Here is a tiny trained network, its code and every weight. The questions are about switching its units off for an input and a target symbol, where a switched-off unit gives its printed mean instead of its output.

import numpy as np


def w(rows, s, z=0):
    codes = np.array(rows[::2]) - 128.0
    scale = np.full(codes.shape[1], s)
    scale[-1] = z or s
    return codes * scale


def f(y):
    return y / 2 * (1 + np.tanh(0.7978845608 * (y + 0.044715 * y**3)))


def softmax(a):
    e = np.exp(a - a.max(-1, keepdims=True))
    return e / e.sum(-1, keepdims=True)


def log_softmax(a):
    a = a - a.max(-1, keepdims=True)
    return a - np.log(np.exp(a).sum(-1, keepdims=True))


def net(x, mask):
    ids = ['Λαζηξστψ'.index(c) for c in x.split()]
    T = len(ids)
    res = E[ids] + P[:T]
    q, k, v = (res @ M[0].T for M in (Q, K, V))
    z = softmax(np.where(np.tri(T) > 0, q @ k.T / 2**0.5, -1e9)) @ v
    res = res + np.where(mask[0], z, O[0][:, -1]) @ O[0][:, :-1]
    y = f(res @ A[0][:, :-1].T + A[0][:, -1])
    res = res + np.where(mask[1:17], y, B[0][:, -1]) @ B[0][:, :-1]
    return log_softmax(res[-1] @ U[:, :-1].T + U[:, -1])


Q, K, V, O, A, B = {}, {}, {}, {}, {}, {}
E = w([
[116,119,103,192,153],'Λ',
[110,92,122,79,126],'α',
[125,172,113,50,134],'ζ',
[128,114,119,131,15],'η',
[121,125,250,69,151],'ξ',
[176,139,113,125,184],'σ',
[75,119,52,147,196],'τ',
[32,161,138,65,98],'ψ',
],0.023)
P = w([
[3,41,122,182,175],'0',
[83,88,112,127,146],'1',
[165,65,167,17,130],'2',
[164,127,137,45,103],'3',
[160,167,117,58,76],'4',
[162,183,111,64,84],'5',
],0.0053)
Q[0] = w([
[176,110,71,136,125],'H0',
[250,35,59,216,97],'H0',
],0.015)
K[0] = w([
[116,186,130,79,125],'H0',
[128,253,188,82,121],'H0',
],0.023)
V[0] = w([
[225,73,189,159,125],'H0',
[171,61,4,122,125],'H0',
],0.011)
O[0] = w([
[124,19,189,196,119,1],'H0',
[253,74,44,227,84,171],'H0',
],0.0066,0.0088)
A[0] = w([
[162,122,122,95,96,124],'N0',
[132,161,204,105,134,155],'N1',
[146,93,128,192,99,141],'N2',
[69,146,98,118,85,101],'N3',
[19,44,101,193,170,51],'N4',
[65,70,147,168,142,45],'N5',
[204,70,130,145,118,127],'N6',
[69,147,180,251,161,111],'N7',
[202,144,162,196,112,173],'N8',
[146,108,159,117,111,188],'N9',
[122,120,111,70,120,84],'N10',
[181,162,130,205,176,126],'N11',
[166,145,138,127,186,252],'N12',
[162,104,141,178,112,154],'N13',
[125,103,125,153,70,51],'N14',
[168,114,153,159,62,75],'N15',
],0.014,0.0035)
B[0] = w([
[84,100,127,132,147,189],'N0',
[168,146,97,182,36,216],'N1',
[99,220,71,167,150,169],'N2',
[158,85,160,100,156,255],'N3',
[72,247,196,50,118,236],'N4',
[185,120,113,204,135,152],'N5',
[92,176,189,95,152,172],'N6',
[178,13,72,148,80,176],'N7',
[76,161,184,169,92,160],'N8',
[127,173,82,156,98,148],'N9',
[90,121,129,182,197,227],'N10',
[157,16,134,192,169,212],'N11',
[100,51,196,97,69,223],'N12',
[88,212,103,174,198,152],'N13',
[179,101,170,50,96,145],'N14',
[239,152,89,111,139,153],'N15',
],0.015,0.0062)
U = w([
[85,170,98,227,144,69],'Λ',
[189,170,142,167,168,111],'α',
[172,120,221,187,186,50],'ζ',
[156,64,126,133,148,254],'η',
[1,151,114,76,131,199],'ξ',
[142,75,69,194,127,70],'σ',
[98,132,168,163,66,91],'τ',
[120,138,145,172,138,15],'ψ',
],0.0085,0.0056)

Each question gives the input, a string of symbols that net reads in full, and the target symbol t.
The units are the heads (2 rows each of Q, K, V and O) and the neurons (one row each of A and B). Each row of codes is followed by its name. A weight is (code - 128) times the scale printed after its matrix; where a second scale follows, it is the last column's (O, A, B and U).
mask holds one flag per unit, heads first, then neurons. A switched-off unit (its flag False) gives its mean, the last column of its rows in O or B, instead of its output. The means were averaged over made-up inputs and are rounded, as every weight is.
A unit's drop is (log p(t) with every unit on - log p(t) with that unit switched off) / (log p(t) with every unit on - log p(t) with every unit switched off).
The circuit of an input: a set's keep is (log p(t) with only the set's units on - log p(t) with every unit switched off) / (log p(t) with every unit on - log p(t) with every unit switched off). Starting from the 12 units with the biggest drops (on a tie, the unit counted first), units are removed one at a time, each time the one whose removal leaves the highest keep (on an exact tie, the one counted first), for as long as the keep stays at least 0.8.
units of the circuit, in order: the units of the circuit, biggest drop first
k most important neurons: the k neurons with the biggest drops, biggest first
drop when u is switched off: that unit's drop, to one decimal
input ξ α τ τ ξ τ, target σ: units of the circuit, in order => [H0, N11]
input η ζ ξ, target τ: units of the circuit, in order => [N1]
input η ζ η α σ, target η: units of the circuit, in order => [N4, N12]
input σ Λ τ ξ σ, target τ: units of the circuit, in order => [H0, N1]
input ξ Λ η σ η σ, target τ: units of the circuit, in order => [H0, N1, N12]
input η η σ, target ζ: units of the circuit, in order => [H0, N6]
input ψ τ ψ τ ξ τ, target σ: units of the circuit, in order => [H0, N4]
input η τ τ τ η σ, target ζ: units of the circuit, in order => [H0, N11, N6]
input α Λ Λ σ Λ, target Λ: 4 most important neurons => [N2, N13, N8, N3]
input ζ η ψ ζ Λ, target η: 2 most important neurons => [N4, N2]
input τ τ σ ζ Λ, target η: drop when N2 is switched off => 0.2
input η τ τ η Λ, target Λ: drop when N15 is switched off => 0.0
input Λ η ξ τ τ, target η: drop when N10 is switched off => 0.1
input τ τ τ τ η η, target α: drop when H0 is switched off => 0.4
